Here is a tiny trained network, its code and every weight. The questions are about switching its units off for an input and a target symbol, where a switched-off unit gives its printed mean instead of its output.

import numpy as np


def w(rows, s, z=0):
    codes = np.array(rows[::2]) - 128.0
    scale = np.full(codes.shape[1], s)
    scale[-1] = z or s
    return codes * scale


def f(y):
    return np.maximum(y, 0)


def softmax(a):
    e = np.exp(a - a.max(-1, keepdims=True))
    return e / e.sum(-1, keepdims=True)


def log_softmax(a):
    a = a - a.max(-1, keepdims=True)
    return a - np.log(np.exp(a).sum(-1, keepdims=True))


def net(x, mask):
    ids = ['ΘΦΩαβελξπστ'.index(c) for c in x.split()]
    T = len(ids)
    res = E[ids] + P[:T]
    r = res
    for j in range(2):
        rows = slice(2 * j, 2 * j + 2)
        q, k, v = (r @ M[0][rows].T for M in (Q, K, V))
        z = softmax(np.where(np.tri(T) > 0, q @ k.T / 2**0.5, -1e9)) @ v
        o = O[0][rows]
        res = res + np.where(mask[j], z, o[:, -1]) @ o[:, :-1]
    y = f(res @ A[0][:, :-1].T + A[0][:, -1])
    res = res + np.where(mask[2:26], y, B[0][:, -1]) @ B[0][:, :-1]
    return log_softmax(res[-1] @ U[:, :-1].T + U[:, -1])


Q, K, V, O, A, B = {}, {}, {}, {}, {}, {}
E = w([
[180,116,184],'Θ',
[229,11,152],'Φ',
[211,8,240],'Ω',
[186,125,170],'α',
[234,49,138],'β',
[184,186,199],'ε',
[209,124,92],'λ',
[206,96,126],'ξ',
[190,134,143],'π',
[215,91,72],'σ',
[106,208,110],'τ',
],0.013)
P = w([
[247,154,25],'0',
[174,153,185],'1',
[167,172,168],'2',
[166,181,170],'3',
[129,183,88],'4',
[128,163,102],'5',
[134,161,108],'6',
[123,153,161],'7',
[137,166,129],'8',
[124,187,130],'9',
[130,189,121],'10',
],0.014)
Q[0] = w([
[192,178,137],'h0',
[52,93,12],'h0',
[165,102,210],'h1',
[99,170,73],'h1',
],0.011)
K[0] = w([
[181,54,8],'h0',
[124,109,153],'h0',
[166,142,91],'h1',
[93,130,189],'h1',
],0.012)
V[0] = w([
[84,177,60],'h0',
[170,2,101],'h0',
[121,159,170],'h1',
[108,79,169],'h1',
],0.02)
O[0] = w([
[121,126,3,85],'h0',
[66,115,144,248],'h0',
[178,117,145,111],'h1',
[108,76,186,62],'h1',
],0.014,0.018)
A[0] = w([
[206,69,138,214],'n0',
[149,135,90,254],'n1',
[108,107,179,115],'n2',
[203,143,215,180],'n3',
[191,104,170,170],'n4',
[111,43,154,170],'n5',
[128,231,125,49],'n6',
[70,135,163,140],'n7',
[141,94,179,78],'n8',
[187,149,189,58],'n9',
[82,94,204,108],'n10',
[89,39,114,198],'n11',
[147,219,183,147],'n12',
[110,148,40,105],'n13',
[202,171,118,97],'n14',
[82,156,247,109],'n15',
[79,203,149,173],'n16',
[156,104,49,63],'n17',
[77,153,104,95],'n18',
[172,101,48,29],'n19',
[24,55,78,88],'n20',
[194,83,85,207],'n21',
[122,102,187,93],'n22',
[119,122,124,68],'n23',
],0.011,0.0055)
B[0] = w([
[65,228,109,142],'n0',
[77,222,163,159],'n1',
[106,136,129,171],'n2',
[128,184,3,192],'n3',
[127,189,119,151],'n4',
[142,192,121,152],'n5',
[151,62,121,167],'n6',
[218,131,155,187],'n7',
[184,170,120,153],'n8',
[162,160,106,156],'n9',
[99,162,84,199],'n10',
[117,195,124,139],'n11',
[149,54,49,204],'n12',
[36,133,214,156],'n13',
[170,141,141,155],'n14',
[179,81,149,249],'n15',
[63,153,112,204],'n16',
[101,111,177,145],'n17',
[137,89,160,146],'n18',
[140,101,237,146],'n19',
[101,152,212,141],'n20',
[78,194,158,148],'n21',
[208,116,110,168],'n22',
[150,107,45,128],'n23',
],0.0045,0.021)
U = w([
[187,126,52,65],'Θ',
[166,76,187,129],'Φ',
[254,104,143,35],'Ω',
[172,132,55,164],'α',
[144,81,139,113],'β',
[204,164,15,67],'ε',
[76,130,20,60],'λ',
[117,90,66,163],'ξ',
[150,140,64,252],'π',
[45,103,58,63],'σ',
[142,209,117,202],'τ',
],0.0076,0.0047)

Each question gives the input, a string of symbols that net reads in full, and the target symbol t.
The units are the heads (2 rows each of Q, K, V and O) and the neurons (one row each of A and B). Each row of codes is followed by its name. A weight is (code - 128) times the scale printed after its matrix; where a second scale follows, it is the last column's (O, A, B and U).
mask holds one flag per unit, heads first, then neurons. A switched-off unit (its flag False) gives its mean, the last column of its rows in O or B, instead of its output. The means were averaged over made-up inputs and are rounded, as every weight is.
A unit's drop is (log p(t) with every unit on - log p(t) with that unit switched off) / (log p(t) with every unit on - log p(t) with every unit switched off).
The circuit of an input: a set's keep is (log p(t) with only the set's units on - log p(t) with every unit switched off) / (log p(t) with every unit on - log p(t) with every unit switched off). Starting from the 12 units with the biggest drops (on a tie, the unit counted first), units are removed one at a time, each time the one whose removal leaves the highest keep (on an exact tie, the one counted first), for as long as the keep stays at least 0.8.
units of the circuit, in order: the units of the circuit, biggest drop first
unit that matters most: the unit with the biggest drop
top k neurons: the k neurons with the biggest drops, biggest first
heads that matter: for each layer, one digit per head in row order, 1 if its drop is at least 0.15 and else 0, layers parted by /
drop of u: that unit's drop, to one decimal
input Φ α ε τ, target Φ: units of the circuit, in order	[h0; n15]
input Φ σ β Φ Φ Φ ξ, target Φ: units of the circuit, in order	[h0]
input ε τ λ σ, target ε: units of the circuit, in order	[h0; h1]
input ε Φ π Θ, target ε: units of the circuit, in order	[h0; n3; h1]
input Φ ξ Ω Ω ε β Ω Φ Θ τ, target Φ: units of the circuit, in order	[h0; h1]
input σ Ω ξ, target σ: heads that matter	11
input σ λ Θ, target σ: heads that matter	11
input ε α λ, target ε: units of the circuit, in order	[h0; n3]
input π π ε τ τ τ α ε Ω, target τ: heads that matter	10
input Φ σ π, target Φ: heads that matter	11
input τ ε β π τ ε α Ω β, target τ: heads that matter	10
input Φ Θ σ ξ ε Φ Φ α ε, target Φ: heads that matter	10
input ε Θ β, target ε: units of the circuit, in order	[h0; n3; h1]
input Φ τ ξ Φ, target Φ: units of the circuit, in order	[h0]
input Φ π β, target Φ: top 2 neurons	[n15; n7]
input ε ε λ, target ε: units of the circuit, in order	[h0; h1]
input Ω Ω λ π α, target Ω: heads that matter	11
input τ ε τ λ ε σ β, target τ: heads that matter	10
input Φ ε τ σ, target Φ: heads that matter	10
input Ω Φ λ, target Ω: unit that matters most	n15
input ε Φ α β ε Φ τ λ ε, target ε: top 2 neurons	[n3; n12]
input σ Ω ξ λ Θ λ α Θ, target σ: drop of h1	0.4
input Φ α Φ σ β, target Φ: drop of n15	0.3
